[ 6.3  1.0  2.7 52.7 17.3  1.3 30.8 19.4 53.4] -> K_980
[11.1  1.8  7.2 26.7 16.4 13.2 23.6  5.3 85.4] -> K_158
[11.1  1.3 19.4 52.7 17.3  1.0  1.0 19.4 53.4] -> K_739
[11.1  1.8  7.2 26.7 16.4  6.5 27.8  8.9 78.4] -> K_873
find: [11.1  1.8  7.2 26.7 16.4  6.5 27.8  8.9 78.4] | K_873
back: [27.8  6.5] | K_873
has: [1.8 7.2] | yes
find: [ 6.3  1.0  2.7 52.7 17.3  1.3 30.8 19.4 53.4] | K_980
back: [53.4 19.4 30.8  1.3 17.3 52.7  2.7  1.0] | K_980

[-23.6   0.1  16.1   0.6 -39.4 -15.6   5.3   5.8 -24.4  42.5 -10.8 -32.5
 -13.2]  K_777
[ -4.0 -55.6 -53.7  17.2 -46.0  35.1  62.4  -6.6  38.3 -50.6 -80.8  18.9
  11.8]  K_202
[  2.9 -52.7  17.7 -40.2 -14.1 -89.8  25.3  69.3  16.6   0.4 -26.8   9.7
   2.5]  K_160
[ 82.1  29.2  29.8 -38.0  60.1 -28.3  -0.4  23.3 -23.6   0.1  15.9   0.6
 -39.4]  K_46
[ 22.7 -80.9  47.0   0.3  10.0 -12.3  63.7  -5.8   1.0   2.9   0.9 -30.0
  65.3]  K_991
[ 22.7 -80.9  47.0   0.3  10.0 -12.3  63.7  -5.8   1.0  33.1   0.9 -30.0
  65.3]  K_804
step -1: [-80.8  18.9] | [-80.9  18.8]
back: [-39.4   0.6  15.9   0.1 -23.6] | K_46
has: [  2.9 -52.7  17.7] | yes

[-52.4 -57.9 -27.1 -68.8 -71.9 -15.4  68.0  77.9  29.1 -14.2 -14.2  37.5
 -42.5  58.8 -41.5] : K_579
[-19.8 -19.8  65.4 -33.3  12.1  78.1  39.4  58.6 -69.4  34.2  15.6 -19.8
  29.3  -3.0  54.4] : K_218
[-17.0  59.7  35.9  60.2  62.6  72.6  62.5 -21.5  23.4  12.7  52.8 -56.6
  34.5  50.9 -58.1] : K_398
[ 64.3 -68.7  67.6   8.6  72.1  67.6  76.2 -67.3 -39.8  67.6  -3.5 -67.9
  32.4  50.8  67.6] : K_892
[ 69.8  69.8  34.7  35.0  45.9  45.9  79.6 -69.5 -12.7  45.9 -40.0  32.5
  69.8  13.5  69.8] : K_726
[-29.9   3.6  28.4  71.0 -22.9 -77.6  55.1 -42.3  25.9 -38.3  33.8   6.4
 -18.7  37.6 -40.3] : K_265
[-41.6  22.0  58.1 -80.3 -35.0  36.4 -54.8 -18.9  19.3  52.6  76.9  50.1
 -21.7 -81.1  26.0] : K_450
[-30.6 -37.7  63.9 -74.7 -76.6  -5.2 -25.5 -28.9  72.0  47.6   2.9   0.9
  37.3  46.2 -52.8] : K_86
[ 14.7  45.4 -74.4  77.7  28.6  36.4  20.0  46.4 -12.9  -2.0  -2.3  73.1
  34.1 -10.8  -6.0] : K_418
[-17.5 -46.8 -39.4 -53.7  24.7  68.8 -74.8  -7.3  15.8  71.1 -31.7  72.7
  78.3  46.0  80.7] : K_327
[-40.4  15.4  56.7 -40.4  40.0 -44.0 -53.1 -53.1 -40.4 -14.7 -19.3  -2.3
 -53.1 -35.2  14.1] : K_85
[ 52.9  51.5  76.1 -18.0  27.5 -38.3 -12.6  19.9 -74.1 -45.5  57.5  59.7
 -58.7  56.0  26.0] : K_732
step +1: [-68.8 -71.9 -15.4  68.0] | [-68.7 -71.8 -15.3  68.1]
howmany K_218: [-19.7] | 0
howmany K_85: [-40.4] | 3
back: [-25.5  -5.2] | K_86
dup K_892:  | [67.6]
howmany K_726: [45.9] | 3
dup K_579:  | [-14.2]

[-14.4  -3.1 -16.3  36.4 -20.0  -3.3  79.9 -12.4 -10.0 -14.9  46.7 -88.9
 -17.2   0.6 -15.0 -91.8  21.0  13.8  47.9   2.7 -86.9   2.6  -0.4   6.6
 -42.0] -> K_903
[  0.7  -3.1 -16.3 -20.0  -3.3  36.4  79.9 -12.4  -5.3 -14.9  46.7 -91.7
 -17.2   0.6 -15.0 -91.8  21.0  13.8   2.7   2.7 -86.9  -9.2 -17.1 -20.6
   2.3] -> K_790
[-14.4  -3.1 -16.3  36.4 -20.0  -3.3  79.9 -12.4  -5.3 -14.9  46.7 -88.9
 -17.2   0.6 -15.0 -91.8  21.0  13.8  47.9   2.7 -86.9  -9.2 -17.1 -20.6
   2.3] -> K_240
[-14.4  -3.1 -16.3  36.4 -20.0  -3.3  79.9 -12.4  -5.3 -14.9  46.7 -88.9
 -17.2   0.6 -15.0 -91.8  21.0  13.8 -17.1   2.7  35.7  -9.2 -17.1  -7.8
   2.3] -> K_989
find: [-14.4  -3.1 -16.3  36.4 -20.0  -3.3  79.9 -12.4 -10.0 -14.9  46.7 -88.9
 -17.2   0.6 -15.0 -91.8  21.0  13.8  47.9   2.7 -86.9   2.6  -0.4   6.6
 -42.0] | K_903
find: [-14.4  -3.1 -16.3  36.4 -20.0  -3.3  79.9 -12.4  -5.3 -14.9  46.7 -88.9
 -17.2   0.6 -15.0 -91.8  21.0  13.8  47.9   2.7 -86.9  -9.2 -17.1 -20.6
   2.3] | K_240
howmany K_989: [-91.8] | 1
howmany K_790: [0.6] | 1

[-28.7 -18.4  19.6  84.1  71.3  95.9  50.9 -16.0 -68.0 -63.8 -48.8] -> K_106
[-18.3 -67.8 -62.8  84.1 -48.4 -29.0 -18.1  27.8  71.6  96.5  48.7] -> K_383
[-45.5 -26.7 -13.6  84.1  33.7  76.8  94.4  40.7 -26.2 -71.4 -60.4] -> K_422
[ 18.5 -45.5 -72.3  84.1 -57.3 -39.3 -25.4  -2.2  49.7  87.9  83.3] -> K_874
[-28.7 -18.4  26.1  84.1  71.3  95.9  50.9 -16.0 -68.0 -63.8 -48.8] -> K_681
step +1: [-62.8] | [-62.7]
has: [71.6 96.5 48.7] | yes
has: [-26.7 -13.6  84.1  33.7  76.8] | yes

[-57.0 -17.3 -87.4  85.9  38.2   6.4 -79.5  46.6  15.4 -67.2  15.4  24.3] : K_923
[-92.2 -95.2 -31.6 -72.8 -74.9  12.4   4.1 -13.1 -90.7  70.5  72.7 -80.7] : K_52
[ 65.3  38.3  49.3  12.7 -58.1   5.5 -86.3   7.2  -7.2 -76.8  42.8 -27.2] : K_425
[-56.1 -71.4 -46.9 -63.9  23.8 -49.7 -74.1 -19.6 -29.8 -93.5 -47.0 -80.7] : K_445
[-40.4  56.3  34.9  30.2 -89.4  86.7  -5.1 -31.8  -2.5 -42.6 -48.3 -90.8] : K_134
[ 65.3  21.0  49.3  12.7 -58.1   5.5 -86.3  80.6 -45.6  39.3  31.1 -40.8] : K_339
[-84.9  -5.5  58.9  13.9 -44.5  28.9  87.9  69.1  42.2  68.5 -36.6 -26.5] : K_866
[-76.1 -75.9   9.3  55.1  -2.6  23.6 -84.0  50.4 -72.7 -75.4  46.5   3.5] : K_907
[  7.5 -90.9   7.5 -54.0 -46.3  31.2  73.9  -2.5   7.5  39.0  57.8   7.5] : K_98
[ 33.0 -16.3  94.4 -23.2  60.9 -19.5   3.5   8.1 -10.6  70.9 -87.5 -23.8] : K_467
[ 18.3  13.1  52.6  72.8 -79.3 -40.1  93.5 -11.1  61.3  19.5 -41.6 -80.4] : K_558
find: [-40.4  56.3  34.9  30.2 -89.4  86.7  -5.1 -31.8  -2.5 -42.6 -48.3 -90.8] | K_134
dup K_98:  | [7.5]
howmany K_923: [38.2] | 1

[40.6 41.0 35.6  0.4 46.9 27.8 41.8 25.2 39.8  2.4] : K_654
[  5.4   5.1  -5.1 -13.7 -57.2 -57.4 -49.3 -49.3   5.5  -3.2] : K_780
[-70.1 -67.6 -50.4  65.3  43.5  69.8 -69.6  65.3  65.4   0.8] : K_409
[18.2 21.2 23.3  4.8 55.4 47.8 48.0 39.1 21.0  2.1] : K_987
[ 95.2  94.4  80.0 -14.3  20.3  -3.0  15.5 -12.6  93.5  -6.5] : K_400
[14.3 15.5 27.9 13.6 52.7 61.2 45.7 49.8 14.9  1.5] : K_385
step -1: [46.9] | [46.8]
howmany K_409: [65.3] | 2
howmany K_409: [65.2] | 0

[ -4.5 -36.4 -36.4 -36.4  30.7 -14.2  -1.2 -19.5] -> K_407
[ 10.9  -5.6  -9.8  10.9 -86.0 -15.6  -5.6  -5.6] -> K_773
[-41.9   7.1  32.7 -25.7 -54.6   5.7 -20.6  16.5] -> K_674
[-41.9   7.1  32.7 -25.7 -54.6 -39.4 -40.4  38.6] -> K_508
[-65.6  28.6 -17.3 -17.3 -74.8 -17.3 -17.3 -65.6] -> K_330
[-17.4  22.1 -36.4 -10.3  30.7 -14.2  -1.2 -25.0] -> K_662
has: [ 30.8 -14.2] | no
step +1: [10.9 -5.6] | [11.0 -5.5]
howmany K_330: [-17.2] | 0
has: [ 32.7 -25.7 -54.6   5.7] | yes
dup K_407:  | [-36.4]
find: [-17.4  22.1 -36.4 -10.3  30.7 -14.2  -1.2 -25.0] | K_662

[ 12.8  -0.1 -10.4  20.5  39.8  -4.3 -23.5  32.4 -33.3 -49.7  44.0  26.9
 -16.3 -38.2  11.0 -11.5 -19.0  -7.0 -10.5 -18.5 -31.9  -1.5 -46.6  -0.9
  37.5 -58.6   5.4  -2.2 -15.1  24.6  25.2  -9.5  31.7  34.0   9.5   8.4
 -57.4  25.2   6.6 -23.6  -3.7  16.0 -55.3  28.5  49.3  23.2 -30.5  25.2
   2.8  -3.2  22.1 -11.7 -19.0 -13.9 -42.1  15.0  30.1  -7.5 -15.3  19.4
  17.5 -13.9] -> K_651
[ 14.4  -3.4 -10.2  19.2  40.6  -4.5 -21.9  32.0 -45.1 -51.2  30.7  26.9
 -16.3 -38.1  10.5 -12.4 -19.1  -6.8 -11.5 -14.6 -31.8  -1.1 -58.2   0.6
  37.2 -58.7   3.8  -4.5 -14.6  25.4 -18.7 -10.5  31.5  33.7 -45.1   7.2
 -57.3  24.2   7.0 -23.1  -2.2  17.4 -53.9  28.9  50.4  24.6 -32.7  19.5
  30.7  -3.5  21.2 -12.8 -19.4  30.7 -41.7  15.3  30.7  -8.1 -16.0  20.1
  18.1 -13.3] -> K_263
[-37.9  11.6  26.5   8.7   0.8  43.6   2.4  27.7  24.4  18.3  -4.9 -10.0
  39.8   4.2  27.7  15.2 -13.7  17.8   2.2  35.1  27.7  50.8 -35.0  12.9
  15.3   5.2  19.2  22.6 -89.3  42.3 -34.9 -51.1  -1.6  13.6 -17.3   9.1
  40.7  -3.4  29.1  17.1 -12.0   0.4 -36.4 -14.0  16.8  29.0  -1.5 -12.7
   2.5 -35.2  13.8  22.2  -2.3  -3.9  -3.9  10.8  25.6   1.7  37.2 -17.9
  33.1  -5.5] -> K_464
[-31.3  -0.6   6.6  32.2 -11.0  39.4   5.3  35.8  15.6 -12.4  -0.5 -29.2
  20.5  -8.7  13.2   0.4  -9.8  12.8  -4.3  39.7 -30.3  43.3 -13.5  10.0
  10.4  14.5  22.2  -9.3 -78.5  58.1 -24.7 -41.1 -10.2 -24.6   6.4  -9.8
  55.5  37.6  32.6  28.9 -28.4   4.3 -16.2 -14.5  40.7  19.6   7.7  11.0
  -1.1 -31.2  19.1  12.5 -10.1  16.2   4.2  -7.5   3.0  22.3  16.1 -18.0
  19.0 -18.0] -> K_811
has: [ 42.3 -89.3  22.6] | no
howmany K_651: [25.2] | 3
howmany K_464: [27.7] | 3
howmany K_263: [-3.4] | 1
find: [ 12.8  -0.1 -10.4  20.5  39.8  -4.3 -23.5  32.4 -33.3 -49.7  44.0  26.9
 -16.3 -38.2  11.0 -11.5 -19.0  -7.0 -10.5 -18.5 -31.9  -1.5 -46.6  -0.9
  37.5 -58.6   5.4  -2.2 -15.1  24.6  25.2  -9.5  31.7  34.0   9.5   8.4
 -57.4  25.2   6.6 -23.6  -3.7  16.0 -55.3  28.5  49.3  23.2 -30.5  25.2
   2.8  -3.2  22.1 -11.7 -19.0 -13.9 -42.1  15.0  30.1  -7.5 -15.3  19.4
  17.5 -13.9] | K_651
step -1: [ -0.5 -29.2] | [ -0.6 -29.3]

[ 16.6  12.7 -16.8  17.1  25.5  -2.6   1.9  -6.8  32.8   3.3   3.4  -4.6
 -20.7  -9.0  11.1 -48.1   3.3   5.7  32.8  32.8] -> K_649
[ 16.6   2.1 -16.8  17.1  25.5  -2.6   1.9  -6.8  -9.4  -8.8   3.4  -4.6
 -20.7  20.6  11.1 -48.1   3.3   5.7   5.8   3.3] -> K_80
[ 16.6   5.7 -16.8  17.1  -2.6  -2.6   1.9  -6.8  -9.4  -8.8   3.4  -4.6
 -20.7  20.6  11.1 -48.1   3.3   5.7  32.8  26.9] -> K_602
dup K_80:  | [3.3]
step +1: [11.1] | [11.2]
step -1: [3.3] | [3.2]
find: [ 16.6   2.1 -16.8  17.1  25.5  -2.6   1.9  -6.8  -9.4  -8.8   3.4  -4.6
 -20.7  20.6  11.1 -48.1   3.3   5.7   5.8   3.3] | K_80
has: [-48.1   3.3] | yes
howmany K_602: [5.6] | 0

[ 10.9 -11.1   2.2  20.1 -20.3 -29.0  -4.2 -12.9  -1.4 -28.8  11.4   0.3
 -28.8   2.1  20.1  20.0 -18.3  30.1  -5.3  -0.2  -4.8  65.6   1.7  -6.9
   1.2 -11.2  -7.2  -3.8   1.0   0.3 -22.9 -12.4   1.9 -16.6  -2.3   8.1
 -40.8  36.5]  K_194
[  7.8  54.5   0.3 -20.0 -10.9  24.1  -9.1  27.7 -47.5   1.6   4.2  14.6
  11.2 -11.1 -65.3 -38.7   7.1 -35.7  12.7   2.9 -12.4  -0.8   6.3   9.4
  -7.3 -17.2   7.1 -12.8  10.9  12.1 -12.2  -1.3   6.4 -22.9 -10.9  16.2
 -23.9  21.8]  K_944
[  2.3   2.6   2.2  25.8 -20.3 -29.0  11.2   4.2  14.6  27.7  -9.1 -11.1
   1.6 -47.5  20.1 -26.2 -18.3  30.1  -5.3  -0.2 -38.3  65.6   1.7  -6.9
   1.2 -11.2  -7.2  -3.8  -8.6   0.3 -22.9 -12.4   1.9 -16.6  -2.3   8.1
 -40.8  36.5]  K_157
howmany K_944: [-10.9] | 2
back: [-11.1  11.2] | K_944
howmany K_194: [20.1] | 2
back: [-11.1  11.2  14.6   4.2   1.6 -47.5  27.7  -9.1] | K_944
back: [-16.6   1.9 -12.4 -22.9   0.3   1.0] | K_194

